Below is a small trained network, with its code and all its weights. Each question gives an input and a target symbol and asks what happens when units are switched off, that is, made to give their printed mean instead of their output.

import numpy as np


def w(rows, s, z=0):
    codes = np.array(rows[::2]) - 128.0
    scale = np.full(codes.shape[1], s)
    scale[-1] = z or s
    return codes * scale


def f(y):
    return np.maximum(y, 0)


def softmax(a):
    e = np.exp(a - a.max(-1, keepdims=True))
    return e / e.sum(-1, keepdims=True)


def log_softmax(a):
    a = a - a.max(-1, keepdims=True)
    return a - np.log(np.exp(a).sum(-1, keepdims=True))


def net(x, mask):
    ids = ['γδζηθλμπφ'.index(c) for c in x.split()]
    T = len(ids)
    res = E[ids] + P[:T]
    u = 0
    for l in range(2):
        r = res
        for j in range(2):
            rows = slice(2 * j, 2 * j + 2)
            q, k, v = (r @ M[l][rows].T for M in (Q, K, V))
            z = softmax(np.where(np.tri(T) > 0, q @ k.T / 2**0.5, -1e9)) @ v
            o = O[l][rows]
            res = res + np.where(mask[u + j], z, o[:, -1]) @ o[:, :-1]
        u += 2
        y = f(res @ A[l][:, :-1].T + A[l][:, -1])
        res = res + np.where(mask[u : u + 4], y, B[l][:, -1]) @ B[l][:, :-1]
        u += 4
    return log_softmax(res[-1] @ U[:, :-1].T + U[:, -1])


Q, K, V, O, A, B = {}, {}, {}, {}, {}, {}
E = w([
[158,123,115,208,216],'γ',
[153,184,44,176,172],'δ',
[155,113,218,151,153],'ζ',
[90,157,91,178,147],'η',
[129,185,137,224,143],'θ',
[146,228,166,115,172],'λ',
[66,35,126,200,249],'μ',
[51,219,62,143,221],'π',
[193,104,126,212,132],'φ',
],0.015)
P = w([
[178,163,156,59,167],'0',
[66,138,176,56,140],'1',
[59,149,153,110,102],'2',
[66,168,129,154,101],'3',
[86,181,113,179,106],'4',
[120,186,109,194,112],'5',
[150,190,100,198,127],'6',
[183,177,101,189,135],'7',
[212,157,101,178,150],'8',
[236,129,115,152,156],'9',
[250,90,118,126,169],'10',
[248,53,122,111,173],'11',
],0.012)
Q[0] = w([
[157,174,174,222,208],'L0H0',
[246,106,67,71,210],'L0H0',
[82,68,97,51,2],'L0H1',
[47,149,155,191,77],'L0H1',
],0.006)
K[0] = w([
[255,169,86,143,253],'L0H0',
[145,90,128,29,131],'L0H0',
[45,126,127,107,65],'L0H1',
[120,184,148,249,134],'L0H1',
],0.0079)
V[0] = w([
[170,131,7,91,116],'L0H0',
[133,162,154,37,147],'L0H0',
[95,75,125,107,168],'L0H1',
[51,164,78,126,138],'L0H1',
],0.013)
O[0] = w([
[95,111,60,118,94,17],'L0H0',
[208,104,80,218,107,1],'L0H0',
[254,236,92,114,154,172],'L0H1',
[251,31,133,14,170,146],'L0H1',
],0.01,0.0023)
A[0] = w([
[179,37,157,112,138,64],'L0N0',
[34,140,107,206,2,21],'L0N1',
[213,43,100,40,135,3],'L0N2',
[91,159,52,79,109,208],'L0N3',
],0.0062,0.0058)
B[0] = w([
[140,128,43,154,93,159],'L0N0',
[3,170,142,126,57,170],'L0N1',
[44,183,95,100,179,151],'L0N2',
[83,107,237,132,59,255],'L0N3',
],0.0062,0.0021)
Q[1] = w([
[108,217,108,133,155],'L1H0',
[101,175,185,250,253],'L1H0',
[124,66,215,30,103],'L1H1',
[213,118,176,145,203],'L1H1',
],0.006)
K[1] = w([
[123,111,128,199,122],'L1H0',
[142,204,45,255,143],'L1H0',
[79,143,157,115,58],'L1H1',
[94,160,80,129,140],'L1H1',
],0.0089)
V[1] = w([
[209,50,57,164,180],'L1H0',
[197,237,206,57,127],'L1H0',
[135,129,53,244,136],'L1H1',
[87,254,22,101,190],'L1H1',
],0.0074)
O[1] = w([
[40,174,219,124,142,163],'L1H0',
[103,69,140,229,95,222],'L1H0',
[106,90,212,81,2,195],'L1H1',
[31,188,11,102,60,254],'L1H1',
],0.0065,0.006)
A[1] = w([
[49,18,127,72,60,186],'L1N0',
[168,105,157,159,70,2],'L1N1',
[130,49,154,89,227,51],'L1N2',
[176,73,85,158,253,63],'L1N3',
],0.0067,0.0031)
B[1] = w([
[152,2,141,109,126,211],'L1N0',
[146,182,80,97,175,150],'L1N1',
[139,217,166,144,114,204],'L1N2',
[172,133,75,114,81,253],'L1N3',
],0.0073,0.0026)
U = w([
[163,114,21,103,69,213],'γ',
[81,174,79,241,181,2],'δ',
[111,69,123,45,109,219],'ζ',
[196,202,120,101,148,199],'η',
[28,154,114,79,142,76],'θ',
[152,67,101,144,254,163],'λ',
[13,118,145,151,96,47],'μ',
[151,74,87,218,71,115],'π',
[154,100,184,122,119,145],'φ',
],0.0094,0.0066)

Each question gives the input, a string of symbols that net reads in full, and the target symbol t.
The units are the heads (2 rows each of Q, K, V and O) and the neurons (one row each of A and B). Each row of codes is followed by its name. A weight is (code - 128) times the scale printed after its matrix; where a second scale follows, it is the last column's (O, A, B and U).
mask holds one flag per unit, layer by layer, with each layer's heads first. A switched-off unit (its flag False) gives its mean, the last column of its rows in O or B, instead of its output. The means were averaged over made-up inputs and are rounded, as every weight is.
A unit's drop is (log p(t) with every unit on - log p(t) with that unit switched off) / (log p(t) with every unit on - log p(t) with every unit switched off).
The circuit of an input: a set's keep is (log p(t) with only the set's units on - log p(t) with every unit switched off) / (log p(t) with every unit on - log p(t) with every unit switched off). Starting from all 12 units, units are removed one at a time, each time the one whose removal leaves the highest keep (on an exact tie, the one counted first), for as long as the keep stays at least 0.8.
circuit, biggest first: the units of the circuit, biggest drop first
k most important neurons: the k neurons with the biggest drops, biggest first
top k neurons in layer l: the k neurons of layer l with the biggest drops, biggest first
heads that matter: for each layer, one digit per head in row order, 1 if its drop is at least 0.15 and else 0, layers parted by /
input φ φ μ δ θ λ μ μ, target γ: top neuron in layer 1 : [L1N3]
input λ φ μ μ ζ, target φ: circuit, biggest first : [L0H0, L1H1]
input θ μ γ, target λ: circuit, biggest first : [L1H1, L0H1]
input φ μ π θ, target γ: 2 most important neurons : [L0N1, L0N3]
input δ λ η γ δ ζ γ μ μ μ, target η: 2 most important neurons : [L1N2, L0N3]
input δ φ φ, target ζ: circuit, biggest first : [L0H0, L1H0, L1N0, L1H1]
input μ φ γ π δ η δ μ δ δ δ π, target ζ: heads that matter : 10 / 00
input μ λ γ μ ζ π φ λ λ, target δ: circuit, biggest first : [L0H1, L0H0, L1H0, L1H1]
input μ μ μ μ π μ φ λ μ μ, target δ: heads that matter : 01 / 11
input φ φ μ λ π δ λ ζ θ π, target γ: heads that matter : 11 / 10
input λ μ μ θ ζ φ ζ, target φ: circuit, biggest first : [L1H1, L0H0]
input δ μ ζ φ δ δ η, target ζ: heads that matter : 11 / 00
input δ φ μ μ φ μ η φ π, target θ: heads that matter : 10 / 10
input π θ η φ η φ λ π η φ μ γ, target δ: circuit, biggest first : [L0H1]
input δ λ δ φ μ, target ζ: circuit, biggest first : [L1H0, L1N0, L0H1]
input ζ φ λ θ ζ μ λ μ, target π: circuit, biggest first : [L1H0, L0H0, L1N3]
input μ γ π μ ζ γ φ λ γ ζ ζ π, target δ: heads that matter : 11 / 00
input φ θ φ θ ζ μ π π, target γ: heads that matter : 01 / 10
input λ μ η θ γ φ γ μ φ λ, target φ: circuit, biggest first : [L1H1, L0H0, L0H1]
input δ π θ, target ζ: circuit, biggest first : [L0H1]
input μ μ μ ζ φ, target δ: circuit, biggest first : [L0H1, L1H0, L1H1, L0H0]
input η μ ζ, target η: circuit, biggest first : [L0H1, L1H1]
input μ λ φ, target δ: heads that matter : 01 / 11
input μ γ λ μ π μ π, target η: heads that matter : 01 / 00
